Below is a small trained network, with its code and all its weights. Each question gives an input and a class and asks what happens when units are switched off, that is, made to give their printed mean instead of their output.

import numpy as np


def w(rows, s, z=0):
    codes = np.array(rows[::2]) - 128.0
    scale = np.full(codes.shape[1], s)
    scale[-1] = z or s
    return codes * scale


def norm(h):
    return h / np.sqrt((h * h).mean(-1, keepdims=True) + 1e-5)


def f(y):
    return y / 2 * (1 + np.tanh(0.7978845608 * (y + 0.044715 * y**3)))


def log_softmax(a):
    a = a - a.max(-1, keepdims=True)
    return a - np.log(np.exp(a).sum(-1, keepdims=True))


def net(x, mask):
    res = np.array(x, float).reshape(1, 2) / 4 @ E
    u = 0
    for l in range(2):
        y = f(norm(res) @ A[l][:, :-1].T + A[l][:, -1])
        res = res + np.where(mask[u : u + 9], y, B[l][:, -1]) @ B[l][:, :-1]
        u += 9
    return log_softmax(norm(res)[-1] @ U[:, :-1].T + U[:, -1])


A, B = {}, {}
E = w([
[108,122,118,16,112,141,82,124,112,35],'x0',
[166,208,94,110,131,98,170,2,106,84],'x1',
],0.005)
A[0] = w([
[39,111,151,63,154,134,120,95,70,157,30],'L0N1',
[93,146,111,113,105,129,106,162,99,104,81],'L0N2',
[104,131,167,110,146,165,133,108,140,123,4],'L0N3',
[76,115,163,85,140,168,142,96,97,165,41],'L0N4',
[124,98,132,7,123,145,86,222,144,64,90],'L0N5',
[95,125,150,100,125,130,94,86,133,84,175],'L0N6',
[55,96,106,38,129,124,119,146,86,168,78],'L0N7',
[127,148,106,5,120,137,133,90,124,77,138],'L0N8',
[136,94,128,62,117,132,78,248,137,80,153],'L0N9',
],0.011,0.0017)
B[0] = w([
[149,102,149,152,128,100,121,93,128,151,151],'L0N1',
[107,146,139,120,132,132,94,126,109,131,151],'L0N2',
[176,108,108,137,134,121,146,137,156,116,124],'L0N3',
[147,154,119,149,132,133,158,146,143,111,127],'L0N4',
[251,194,130,199,73,71,94,150,165,11,250],'L0N5',
[107,121,182,180,127,92,109,119,101,111,178],'L0N6',
[109,81,85,125,177,77,68,60,113,152,176],'L0N7',
[123,65,193,109,169,86,55,145,100,100,242],'L0N8',
[58,101,173,78,160,136,138,87,83,167,236],'L0N9',
],0.017,0.012)
A[1] = w([
[186,120,128,144,117,146,123,246,173,59,6],'L1N1',
[127,153,148,149,76,135,145,133,144,128,125],'L1N2',
[156,130,153,113,152,108,98,97,116,58,150],'L1N3',
[149,204,114,96,111,132,169,41,135,90,152],'L1N4',
[155,80,112,184,168,68,100,105,132,114,118],'L1N5',
[96,162,163,131,115,120,114,105,108,60,81],'L1N6',
[160,130,172,113,128,68,76,109,114,47,158],'L1N7',
[165,110,127,189,133,104,82,205,150,85,50],'L1N8',
[114,120,118,115,122,112,119,27,123,122,61],'L1N9',
],0.014,0.0015)
B[1] = w([
[132,140,64,159,135,108,28,151,142,186,140],'L1N1',
[151,139,106,121,154,130,120,97,139,95,133],'L1N2',
[100,148,184,127,145,33,112,30,81,91,211],'L1N3',
[123,113,105,123,66,116,68,177,128,169,150],'L1N4',
[114,123,123,71,127,135,90,131,123,79,198],'L1N5',
[213,73,83,69,154,127,173,156,84,67,179],'L1N6',
[140,123,249,139,163,105,41,113,122,62,253],'L1N7',
[120,126,156,93,35,124,137,149,120,104,180],'L1N8',
[146,137,165,169,87,130,139,179,159,94,159],'L1N9',
],0.015,0.023)
U = w([
[197,82,28,56,156,165,221,165,102,80,45],'0',
[22,74,178,99,161,185,173,156,111,225,165],'1',
[148,110,228,100,144,62,46,86,97,13,198],'2',
[174,165,138,160,64,195,254,78,198,97,74],'3',
[145,149,73,155,4,130,53,194,179,174,194],'4',
[136,142,87,104,132,149,177,121,126,111,4],'5',
[148,183,42,148,250,168,141,6,171,130,154],'6',
[102,144,61,101,137,134,190,133,142,92,7],'7',
],0.0096,0.0037)

Each question gives the input, the list of numbers given to net, and the class t.
The units are the neurons (one row each of A and B). Each row of codes is followed by its name. A weight is (code - 128) times the scale printed after its matrix; where a second scale follows, it is the last column's (A, B and U).
mask holds one flag per neuron, layer by layer. A switched-off neuron (its flag False) gives its mean, the last column of its row in B, instead of its output. The means were averaged over made-up inputs and are rounded, as every weight is.
A unit's drop is (log p(t) with every unit on - log p(t) with that unit switched off) / (log p(t) with every unit on - log p(t) with every unit switched off).
The circuit of an input: a set's keep is (log p(t) with only the set's units on - log p(t) with every unit switched off) / (log p(t) with every unit on - log p(t) with every unit switched off). Starting from the 12 units with the biggest drops (on a tie, the unit counted first), units are removed one at a time, each time the one whose removal leaves the highest keep (on an exact tie, the one counted first), for as long as the keep stays at least 0.8.
circuit, biggest first: the units of the circuit, biggest drop first
unit that matters most: the unit with the biggest drop
k most important neurons: the k neurons with the biggest drops, biggest first
top k neurons in layer l: the k neurons of layer l with the biggest drops, biggest first
drop of u: that unit's drop, to one decimal
input [-6,-3], class 4: 3 most important neurons : (L0N9, L0N8, L1N7)
input [-3,-8], class 1: 3 most important neurons : (L0N5, L0N8, L1N7)
input [-4,-5], class 1: circuit, biggest first : (L0N5, L1N7, L0N8, L1N3)
input [-6,-5], class 4: 2 most important neurons : (L0N9, L1N7)
input [-8,0], class 6: unit that matters most : L0N8
input [-1,-1], class 1: 4 most important neurons : (L0N5, L0N8, L1N7, L1N6)
input [-5,8], class 4: 3 most important neurons : (L0N8, L0N5, L0N6)
input [-7,-3], class 4: 2 most important neurons : (L0N9, L0N8)
input [-6,5], class 4: 3 most important neurons : (L0N8, L0N5, L1N7)
input [-7,-6], class 4: 4 most important neurons : (L0N9, L1N7, L1N3, L0N8)
input [-2,0], class 6: top 2 neurons in layer 0 : (L0N8, L0N9)
input [-2,-3], class 1: 3 most important neurons : (L0N5, L1N7, L0N8)
input [-2,3], class 4: top 2 neurons in layer 0 : (L0N8, L0N6)
input [-7,-2], class 4: top 3 neurons in layer 0 : (L0N9, L0N8, L0N7)
input [-5,0], class 6: top neuron in layer 1 : (L1N8)
input [-7,6], class 4: top 2 neurons in layer 1 : (L1N7, L1N4)
input [-8,4], class 4: 3 most important neurons : (L0N8, L1N7, L1N3)
input [-1,-2], class 1: 4 most important neurons : (L0N5, L0N8, L1N7, L1N3)
input [-5,1], class 6: top 4 neurons in layer 1 : (L1N8, L1N7, L1N6, L1N3)
input [-7,0], class 6: top neuron in layer 1 : (L1N8)
input [-8,6], class 4: top 2 neurons in layer 0 : (L0N8, L0N5)
input [-4,-4], class 1: drop of L1N3 : 0.3
input [-5,-6], class 1: drop of L0N5 : 1.0
input [-6,-7], class 1: drop of L0N8 : 0.1
